The symbols move the objects like this.
z745 ze z673
z745 pu z77
z745 ga z453
z745 gu z269
z745 te z968
z745 po z192
z766 ze z578
z766 pu z324
z766 ga z832
z766 gu z518
z766 te z236
z766 po z646
z508 ze z293
z508 pu z784
z508 ga z122
z508 gu z902
z508 te z324
z508 po z766
z665 ze z666
z665 pu z436
z665 ga z852
z665 gu z636
z665 te z871
z665 po z764
z690 ze z29
z690 pu z632
z690 ga z153
z690 gu z585
z690 te z468
z690 po z998
z631 ze z511
z631 pu z112
z631 ga z377
z631 gu z554
z631 te z682
z631 po z474
z585 ze z526
z585 pu z182
z585 ga z519
z585 gu z685
z585 te z29
z585 po z980
z633 ze z300
z633 pu z811
z633 ga z703
z633 gu z206
z633 te z112
z633 po z631
z269 ze z990
z269 pu z514
z269 ga z480
z269 gu z700
z269 te z673
z269 po z909
z853 ze z818
z853 pu z206
z853 ga z992
z853 gu z218
z853 te z554
z853 po z811
z968 ze z453
z968 pu z997
z968 ga z192
z968 gu z673
z968 te z761
z968 po z97
z784 ze z773
z784 pu z518
z784 ga z508
z784 gu z764
z784 te z285
z784 po z324
z811 ze z711
z811 pu z554
z811 ga z633
z811 gu z34
z811 te z779
z811 po z112
z519 ze z157
z519 pu z585
z519 ga z282
z519 gu z527
z519 te z980
z519 po z632
z218 ze z324
z218 pu z832
z218 ga z24
z218 gu z508
z218 te z818
z218 po z34
z779 ze z633
z779 pu z511
z779 ga z112
z779 gu z711
z779 te z781
z779 po z125
z832 ze z285
z832 pu z766
z832 ga z218
z832 gu z784
z832 te z646
z832 po z818
z34 ze z236
z34 pu z818
z34 ga z206
z34 gu z766
z34 te z711
z34 po z300
z992 ze z34
z992 pu z853
z992 ga z711
z992 gu z24
z992 te z811
z992 po z633
z474 ze z781
z474 pu z682
z474 ga z658
z474 gu z779
z474 te z496
z474 po z861
z256 ze z406
z256 pu z904
z256 ga z788
z256 gu z827
z256 te z174
z256 po z755
z868 ze z496
z868 pu z211
z868 ga z641
z868 gu z474
z868 te z700
z868 po z505
z711 ze z206
z711 pu z992
z711 ga z300
z711 gu z236
z711 te z633
z711 po z703
z909 ze z733
z909 pu z673
z909 ga z77
z909 gu z335
z909 te z83
z909 po z997
z250 ze z325
z250 pu z755
z250 ga z89
z250 gu z904
z250 te z589
z250 po z975
z646 ze z218
z646 pu z236
z646 ga z818
z646 gu z285
z646 te z853
z646 po z992
z89 ze z174
z89 pu z250
z89 ga z738
z89 gu z256
z89 te z975
z89 po z757
z453 ze z909
z453 pu z745
z453 ga z83
z453 gu z480
z453 te z192
z453 po z793
z113 ze z899
z113 pu z998
z113 ga z660
z113 gu z632
z113 te z887
z113 po z694
z788 ze z317
z788 pu z256
z788 ga z403
z788 gu z441
z788 te z755
z788 po z250
z285 ze z508
z285 pu z578
z285 ga z324
z285 gu z773
z285 te z218
z285 po z24
z575 ze z250
z575 pu z738
z575 ga z589
z575 gu z403
z575 te z513
z575 po z636
z660 ze z468
z660 pu z113
z660 ga z385
z660 gu z690
z660 te z694
z660 po z827
z436 ze z563
z436 pu z319
z436 ga z665
z436 gu z513
z436 te z364
z436 po z871
z200 ze z685
z200 pu z209
z200 ga z526
z200 gu z793
z200 te z585
z200 po z519
z682 ze z377
z682 pu z125
z682 ga z474
z682 gu z511
z682 te z548
z682 po z496
z871 ze z852
z871 pu z364
z871 ga z764
z871 gu z666
z871 te z137
z871 po z773
z518 ze z137
z518 pu z293
z518 ga z784
z518 gu z871
z518 te z578
z518 po z285
z852 ze z319
z852 pu z665
z852 ga z281
z852 gu z515
z852 te z764
z852 po z902
z411 ze z700
z411 pu z272
z411 ga z990
z411 gu z868
z411 te z269
z411 po z480
z122 ze z518
z122 pu z508
z122 ga z578
z122 gu z858
z122 te z766
z122 po z832
z513 ze z589
z513 pu z757
z513 ga z636
z513 gu z250
z513 te z563
z513 po z666
z441 ze z887
z441 pu z827
z441 ga z800
z441 gu z113
z441 te z317
z441 po z904
z887 ze z660
z887 pu z149
z887 ga z694
z887 gu z899
z887 te z800
z887 po z35
z496 ze z658
z496 pu z548
z496 ga z861
z496 gu z781
z496 te z641
z496 po z371
z515 ze z757
z515 pu z636
z515 ga z452
z515 gu z738
z515 te z319
z515 po z436
z902 ze z364
z902 pu z764
z902 ga z858
z902 gu z436
z902 te z293
z902 po z518
z24 ze z766
z24 pu z218
z24 ga z236
z24 gu z122
z24 te z34
z24 po z206
z632 ze z714
z632 pu z980
z632 ga z690
z632 gu z182
z632 te z899
z632 po z468
z997 ze z745
z997 pu z83
z997 ga z968
z997 gu z679
z997 te z340
z997 po z761
z371 ze z211
z371 pu z641
z371 ga z702
z371 gu z423
z371 te z272
z371 po z411
z282 ze z182
z282 pu z519
z282 ga z714
z282 gu z209
z282 te z632
z282 po z690
z468 ze z153
z468 pu z899
z468 ga z998
z468 gu z29
z468 te z385
z468 po z149
z738 ze z755
z738 pu z89
z738 ga z575
z738 gu z788
z738 te z757
z738 po z513
z325 ze z256
z325 pu z403
z325 ga z174
z325 gu z35
z325 te z89
z325 po z738
z385 ze z998
z385 pu z660
z385 ga z149
z385 gu z153
z385 te z827
z385 po z441
z192 ze z83
z192 pu z968
z192 ga z793
z192 gu z909
z192 te z97
z192 po z685
z527 ze z761
z527 pu z685
z527 ga z209
z527 gu z968
z527 te z157
z527 po z182
z827 ze z149
z827 pu z694
z827 ga z441
z827 gu z998
z827 te z406
z827 po z317
z125 ze z631
z125 pu z781
z125 ga z682
z125 gu z703
z125 te z423
z125 po z548
z773 ze z902
z773 pu z137
z773 ga z293
z773 gu z281
z773 te z508
z773 po z122
z755 ze z403
z755 pu z174
z755 ga z250
z755 gu z317
z755 te z575
z755 po z589
z641 ze z861
z641 pu z868
z641 ga z371
z641 gu z658
z641 te z505
z641 po z272
z236 ze z832
z236 pu z24
z236 ga z646
z236 gu z578
z236 te z206
z236 po z853
z975 ze z738
z975 pu z589
z975 ga z757
z975 gu z174
z975 te z515
z975 po z452
z293 ze z858
z293 pu z773
z293 ga z518
z293 gu z364
z293 te z122
z293 po z578
z793 ze z997
z793 pu z192
z793 ga z340
z793 gu z77
z793 te z685
z793 po z527
z480 ze z335
z480 pu z269
z480 ga z733
z480 gu z505
z480 te z909
z480 po z77
z761 ze z192
z761 pu z340
z761 ga z97
z761 gu z453
z761 te z209
z761 po z200
z733 ze z514
z733 pu z480
z733 ga z679
z733 gu z272
z733 te z77
z733 po z745
z757 ze z575
z757 pu z975
z757 ga z513
z757 gu z755
z757 te z452
z757 po z563
z77 ze z679
z77 pu z909
z77 ga z745
z77 gu z514
z77 te z997
z77 po z968
z554 ze z992
z554 pu z300
z554 ga z811
z554 gu z818
z554 te z511
z554 po z779
z781 ze z112
z781 pu z377
z781 ga z125
z781 gu z633
z781 te z658
z781 po z423
z423 ze z682
z423 pu z658
z423 ga z548
z423 gu z631
z423 te z211
z423 po z868
z364 ze z665
z364 pu z281
z364 ga z871
z364 gu z563
z364 te z858
z364 po z137
z563 ze z636
z563 pu z452
z563 ga z666
z563 gu z589
z563 te z665
z563 po z852
z211 ze z548
z211 pu z861
z211 ga z868
z211 gu z682
z211 te z702
z211 po z700
z206 ze z646
z206 pu z34
z206 ga z853
z206 gu z832
z206 te z300
z206 po z554
z149 ze z113
z149 pu z385
z149 ga z887
z149 gu z321
z149 te z441
z149 po z800
z321 ze z632
z321 pu z153
z321 ga z899
z321 gu z282
z321 te z113
z321 po z660
z700 ze z641
z700 pu z702
z700 ga z505
z700 gu z496
z700 te z990
z700 po z335
z182 ze z200
z182 pu z157
z182 ga z585
z182 gu z97
z182 te z714
z182 po z29
z137 ze z764
z137 pu z858
z137 ga z773
z137 gu z852
z137 te z784
z137 po z508
z112 ze z703
z112 pu z779
z112 ga z631
z112 gu z300
z112 te z125
z112 po z682
z702 ze z868
z702 pu z371
z702 ga z700
z702 gu z548
z702 te z411
z702 po z990
z578 ze z784
z578 pu z122
z578 ga z285
z578 gu z137
z578 te z832
z578 po z218
z35 ze z827
z35 pu z800
z35 ga z406
z35 gu z385
z35 te z256
z35 po z788
z694 ze z385
z694 pu z887
z694 ga z827
z694 gu z468
z694 te z35
z694 po z406
z319 ze z452
z319 pu z666
z319 ga z436
z319 gu z757
z319 te z281
z319 po z364
z818 ze z24
z818 pu z646
z818 ga z34
z818 gu z324
z818 te z992
z818 po z711
z904 ze z35
z904 pu z317
z904 ga z256
z904 gu z694
z904 te z325
z904 po z174
z980 ze z282
z980 pu z29
z980 ga z632
z980 gu z157
z980 te z321
z980 po z899
z548 ze z474
z548 pu z423
z548 ga z496
z548 gu z377
z548 te z868
z548 po z641
z209 ze z97
z209 pu z527
z209 ga z200
z209 gu z192
z209 te z182
z209 po z585
z403 ze z904
z403 pu z788
z403 ga z325
z403 gu z800
z403 te z250
z403 po z89
z658 ze z125
z658 pu z474
z658 ga z423
z658 gu z112
z658 te z861
z658 po z211
z452 ze z513
z452 pu z515
z452 ga z563
z452 gu z575
z452 te z436
z452 po z665
z340 ze z968
z340 pu z793
z340 ga z761
z340 gu z745
z340 te z527
z340 po z209
z998 ze z321
z998 pu z468
z998 ga z113
z998 gu z980
z998 te z149
z998 po z887
z157 ze z209
z157 pu z526
z157 ga z182
z157 gu z761
z157 te z282
z157 po z714
z800 ze z694
z800 pu z441
z800 ga z35
z800 gu z660
z800 te z904
z800 po z256
z636 ze z975
z636 pu z513
z636 ga z515
z636 gu z89
z636 te z666
z636 po z319
z666 ze z515
z666 pu z563
z666 ga z319
z666 gu z975
z666 te z852
z666 po z281
z511 ze z811
z511 pu z703
z511 ga z779
z511 gu z992
z511 te z377
z511 po z781
z300 ze z853
z300 pu z711
z300 ga z554
z300 gu z646
z300 te z703
z300 po z511
z272 ze z702
z272 pu z505
z272 ga z411
z272 gu z211
z272 te z514
z272 po z269
z589 ze z89
z589 pu z575
z589 ga z975
z589 gu z325
z589 te z636
z589 po z515
z406 ze z441
z406 pu z35
z406 ga z317
z406 gu z149
z406 te z788
z406 po z403
z83 ze z77
z83 pu z453
z83 ga z997
z83 gu z733
z83 te z793
z83 po z340
z377 ze z779
z377 pu z631
z377 ga z781
z377 gu z811
z377 te z474
z377 po z658
z324 ze z122
z324 pu z285
z324 ga z766
z324 gu z293
z324 te z24
z324 po z236
z714 ze z585
z714 pu z282
z714 ga z29
z714 gu z200
z714 te z690
z714 po z153
z281 ze z436
z281 pu z852
z281 ga z364
z281 gu z452
z281 te z902
z281 po z858
z335 ze z272
z335 pu z990
z335 ga z514
z335 gu z371
z335 te z733
z335 po z679
z29 ze z519
z29 pu z714
z29 ga z980
z29 gu z526
z29 te z153
z29 po z321
z990 ze z505
z990 pu z411
z990 ga z335
z990 gu z641
z990 te z480
z990 po z733
z685 ze z340
z685 pu z97
z685 ga z527
z685 gu z997
z685 te z526
z685 po z157
z153 ze z980
z153 pu z690
z153 ga z321
z153 gu z519
z153 te z998
z153 po z113
z174 ze z788
z174 pu z325
z174 ga z755
z174 gu z406
z174 te z738
z174 po z575
z317 ze z800
z317 pu z406
z317 ga z904
z317 gu z887
z317 te z403
z317 po z325
z505 ze z371
z505 pu z700
z505 ga z272
z505 gu z861
z505 te z335
z505 po z514
z97 ze z793
z97 pu z761
z97 ga z685
z97 gu z83
z97 te z200
z97 po z526
z526 ze z527
z526 pu z200
z526 ga z157
z526 gu z340
z526 te z519
z526 po z282
z899 ze z690
z899 pu z321
z899 ga z468
z899 gu z714
z899 te z660
z899 po z385
z703 ze z554
z703 pu z633
z703 ga z511
z703 gu z853
z703 te z631
z703 po z377
z514 ze z411
z514 pu z335
z514 ga z269
z514 gu z702
z514 te z679
z514 po z673
z673 ze z480
z673 pu z679
z673 ga z909
z673 gu z990
z673 te z453
z673 po z83
z764 ze z281
z764 pu z871
z764 ga z902
z764 gu z319
z764 te z773
z764 po z293
z858 ze z871
z858 pu z902
z858 ga z137
z858 gu z665
z858 te z518
z858 po z784
z679 ze z269
z679 pu z733
z679 ga z673
z679 gu z411
z679 te z745
z679 po z453
z861 ze z423
z861 pu z496
z861 ga z211
z861 gu z125
z861 te z371
z861 po z702

In the rows, 58 stands for zero.

The rows follow the links: the fewer symbols apart two objects are, the more alike their rows tend to be.

Each row is also shifted at random along 6 hidden directions that mean nothing.

Some objects, each with a row of numbers:
z665: 66 56 94 55 46 41 71 64 62 49 86 44 74 50 73 71 68 85 72 87 28 66 53 67 45 56 67
z335: 74 64 63 51 50 58 66 63 61 62 62 67 60 69 39 55 54 59 53 63 67 65 52 60 57 54 55
z858: 80 43 22 36 43 75 50 53 51 66 43 72 35 76 38 75 54 54 45 62 61 64 63 77 56 62 48
z899: 88 56 47 62 62 59 48 53 59 58 55 59 67 63 59 55 52 55 55 54 68 62 61 51 52 64 51
z149: 57 73 76 76 55 37 56 52 83 47 68 39 76 47 63 61 53 75 72 67 51 59 49 56 64 71 68
z578: 62 57 26 59 72 66 48 58 59 50 34 74 53 69 61 29 50 45 52 47 64 49 68 55 65 60 50
z702: 12 51 46 46 68 80 62 54 43 80 56 62 30 62 52 71 63 20 42 37 67 62 60 57 61 48 44
z818: 57 30 16 54 76 64 57 40 49 73 33 62 41 77 59 67 60 13 49 44 62 62 73 69 65 61 48
z340: 37 83 70 52 60 79 58 67 80 64 93 63 52 60 61 52 44 61 51 49 63 62 44 56 66 54 47
z29: 43 80 61 48 65 57 54 48 68 64 91 65 51 76 72 51 49 44 50 44 74 68 41 55 58 67 50
z423: 68 66 56 55 44 70 56 56 61 71 62 57 55 55 24 74 49 82 46 77 62 53 68 69 67 55 63
z887: 4 68 30 64 72 61 46 34 77 68 56 50 41 71 64 69 46 16 51 28 71 68 44 62 72 82 43
z211: 28 72 60 66 60 54 62 50 69 68 54 51 54 56 42 66 54 53 57 57 60 54 58 67 75 60 63
z89: 26 68 48 63 60 43 44 48 50 56 31 51 50 51 58 60 61 47 65 47 57 52 58 56 58 68 59
z256: 35 72 71 62 57 54 56 58 68 40 67 57 52 55 68 44 61 58 54 52 62 60 47 49 56 67 56
z904: 35 71 82 64 52 55 56 66 66 36 69 51 53 41 67 44 63 70 60 58 58 54 48 42 55 58 64
z784: 83 32 51 50 56 54 61 55 29 61 47 62 60 59 72 72 72 66 60 62 43 53 71 72 45 55 61
z633: 45 70 49 64 51 47 59 56 80 46 52 59 59 61 40 35 41 64 61 65 71 52 45 51 77 63 72
z474: 42 62 43 59 70 72 61 51 59 66 64 69 58 74 54 48 49 47 37 47 71 60 59 60 66 66 46
z861: 31 57 84 62 71 58 75 56 49 68 84 54 65 56 75 64 68 55 51 55 50 60 60 61 55 54 56
z563: 94 46 86 52 57 67 64 79 51 44 81 59 74 52 74 49 68 79 55 83 35 67 70 47 32 44 49
z527: 94 47 44 57 52 68 56 56 60 66 40 62 48 61 44 76 60 50 57 49 63 58 64 71 62 56 53
z968: 30 64 64 55 52 59 56 55 53 81 65 44 56 43 55 91 56 65 70 52 48 53 50 71 63 53 63
z714: 77 36 60 65 69 38 62 50 32 59 41 55 66 55 85 63 77 40 70 38 57 55 59 55 44 58 61
z781: 41 47 59 55 56 65 62 58 36 67 64 56 57 49 55 67 60 69 51 60 59 51 62 56 55 52 64
z436: 97 44 65 52 56 57 68 61 63 50 72 62 71 75 68 60 64 62 53 75 41 76 63 69 42 63 46
z733: 57 67 74 62 56 45 65 68 58 54 58 60 77 53 57 42 56 67 69 57 58 55 45 49 56 52 63
z660: 56 70 50 67 65 58 48 50 79 54 65 53 64 63 60 51 45 50 55 51 67 64 51 52 63 72 50
z97: 67 80 62 63 44 63 51 65 86 57 55 54 54 46 34 59 45 76 67 62 62 50 52 62 76 53 65
z371: 85 52 49 55 61 84 62 68 60 58 49 75 49 68 34 43 56 47 36 57 73 62 72 53 59 48 43
z980: 66 73 36 38 50 83 37 59 61 67 65 69 33 65 37 56 41 52 43 51 84 61 56 47 60 54 48
z811: 68 30 43 28 59 94 66 59 37 72 92 77 37 83 59 63 58 42 23 60 72 75 62 55 44 49 40
z511: 63 40 56 48 55 68 67 59 42 61 74 65 57 65 58 57 58 63 44 64 64 61 58 54 51 53 59
z317: 15 55 54 60 68 59 58 46 56 55 62 55 41 63 79 62 67 28 50 32 63 66 47 56 55 73 46
z83: 119 66 69 59 36 55 58 66 69 63 60 57 81 54 29 72 48 102 66 83 52 57 61 73 58 55 65

The symbols that take the first to the second take the third to the fourth, perhaps in another order. What is the fourth?
Answer with the object's name.
84 23 43 46 48 75 56 72 36 52 35 63 46 51 54 66 70 57 56 64 47 58 71 56 43 44 53
to 39 62 53 35 60 68 58 49 49 72 91 68 45 77 73 69 55 58 44 59 54 64 56 74 53 63 50
as 67 52 47 55 53 55 61 52 70 58 57 58 52 66 44 56 51 55 56 71 62 59 60 61 69 57 66
to z631

82 59 92 72 60 42 71 62 66 28 78 59 78 59 84 38 71 72 57 63 52 65 52 52 44 69 57
to 41 59 46 49 47 79 46 56 61 58 57 55 29 54 43 73 56 51 45 52 69 62 56 55 58 61 50
as 56 50 58 54 57 47 71 47 50 74 51 57 56 70 49 78 65 39 58 53 59 66 54 73 58 61 57
to z505

91 38 48 38 52 83 66 47 36 85 85 71 55 82 44 91 58 67 24 70 63 72 73 82 46 62 44
to 89 47 70 60 61 72 68 72 46 47 75 72 77 59 62 32 59 82 42 68 63 56 66 45 47 50 56
as 38 72 64 57 63 54 47 58 56 58 71 53 57 50 71 51 53 55 64 48 66 55 48 41 56 56 60
to z980

61 70 53 68 64 61 57 60 78 58 52 60 64 60 56 50 49 52 63 43 62 56 51 63 70 61 52
to 61 68 38 51 62 50 49 35 63 72 61 62 50 81 57 69 49 36 53 42 76 68 49 69 62 76 50
as 54 55 41 59 51 55 53 55 70 57 39 51 46 52 35 57 49 55 65 70 61 49 62 56 76 51 73
to z682

94 54 41 65 48 41 48 49 58 58 19 55 56 54 41 67 59 55 73 52 68 49 60 64 64 62 69
to 25 76 68 58 62 64 57 62 72 57 72 57 43 51 68 49 56 46 63 39 65 54 43 50 68 52 58
as 62 59 66 59 55 58 50 54 57 64 75 45 63 49 62 75 56 68 60 64 55 62 58 54 51 60 60
to z690

66 56 61 59 61 51 73 48 62 68 58 62 60 74 49 67 62 43 51 57 61 68 58 73 61 63 53
to 47 72 50 56 53 53 56 60 63 64 46 62 60 61 38 52 46 55 63 51 68 57 45 57 67 58 58
as 33 62 42 65 57 46 59 38 58 72 47 52 60 64 44 73 50 58 57 55 63 53 54 75 73 73 66
to z868

59 53 62 48 48 56 63 61 42 72 54 58 57 56 44 74 61 59 60 59 60 60 53 61 53 49 60
to 69 62 70 74 71 40 77 56 73 49 52 64 76 72 61 36 61 43 58 52 61 64 54 61 64 64 55
as 52 72 66 60 61 75 54 78 66 56 67 63 66 47 56 39 47 69 60 51 60 52 51 43 60 45 52
to z679

38 92 57 53 55 37 51 33 81 70 81 53 56 76 57 70 42 52 62 52 71 67 36 71 71 80 61
to 58 74 86 62 58 70 61 79 69 52 84 58 71 43 65 43 53 81 64 60 53 52 50 46 58 44 58
as 65 63 69 58 54 59 61 58 67 61 67 56 52 55 61 67 61 58 63 51 58 58 52 65 62 55 59
to z733

43 65 68 52 52 40 67 50 53 75 66 54 65 64 53 76 57 57 66 57 56 64 42 70 59 62 63
to 122 65 51 76 64 64 60 69 89 41 44 75 84 72 48 22 45 64 55 53 67 59 60 59 66 63 45
as 54 52 52 53 52 47 63 51 64 55 56 58 55 69 64 67 60 54 63 61 46 65 50 75 58 68 57
to z285

65 69 86 60 57 50 64 61 62 37 83 61 66 62 78 41 66 71 51 62 57 66 51 52 43 68 54
to 14 58 63 32 38 97 43 68 43 68 84 50 13 35 46 88 62 64 42 60 62 58 57 44 49 42 54
as 46 74 64 57 66 46 65 56 73 42 79 70 68 77 84 28 52 62 58 55 54 61 44 63 60 71 55
to z764

62 73 45 67 89 67 54 68 82 32 57 80 72 84 78 -6 46 29 40 43 66 71 58 36 54 70 25
to 50 83 51 62 57 53 50 60 95 45 56 58 61 67 46 38 41 56 61 68 54 65 51 57 69 69 51
as 85 68 74 59 49 49 58 61 67 50 63 58 60 53 57 52 59 70 67 60 64 54 52 55 59 54 67
to z29

53 53 45 71 62 57 39 65 47 52 25 47 59 30 56 49 57 54 73 45 64 42 63 31 58 49 65
to 67 46 58 58 63 66 53 53 51 64 70 51 61 55 69 73 60 54 53 55 57 66 62 53 46 60 50
as 69 53 42 53 53 67 43 50 53 72 57 50 52 55 47 82 52 57 54 57 64 62 63 58 54 61 54
to z149

47 48 75 75 66 28 64 58 54 47 42 39 79 43 82 61 73 56 83 63 29 56 60 58 50 60 65
to 77 72 76 71 44 32 54 59 64 35 43 51 71 45 52 49 63 85 70 72 53 51 58 56 54 67 72
as 35 49 78 64 64 70 66 75 41 58 54 53 55 32 60 53 71 59 58 56 52 46 68 41 55 34 62
to z112

96 77 55 49 43 50 53 45 77 64 70 63 54 77 40 69 46 66 55 64 73 67 50 74 64 70 60
to 80 56 65 57 65 50 58 53 50 57 70 61 67 65 77 53 63 52 58 49 64 63 54 52 47 61 55
as 55 49 84 61 65 61 75 59 42 66 80 54 69 54 70 68 71 67 50 64 48 59 67 62 50 51 58
to z868

21 76 61 66 46 50 54 54 63 64 52 44 58 39 34 67 47 83 66 68 59 42 54 60 77 58 79
to 66 70 70 59 60 48 69 62 65 56 70 67 78 71 59 41 51 61 59 56 63 65 42 57 56 61 54
as 60 47 66 47 53 78 64 74 41 64 58 65 45 51 44 59 65 52 48 59 63 58 64 46 50 36 54
to z97

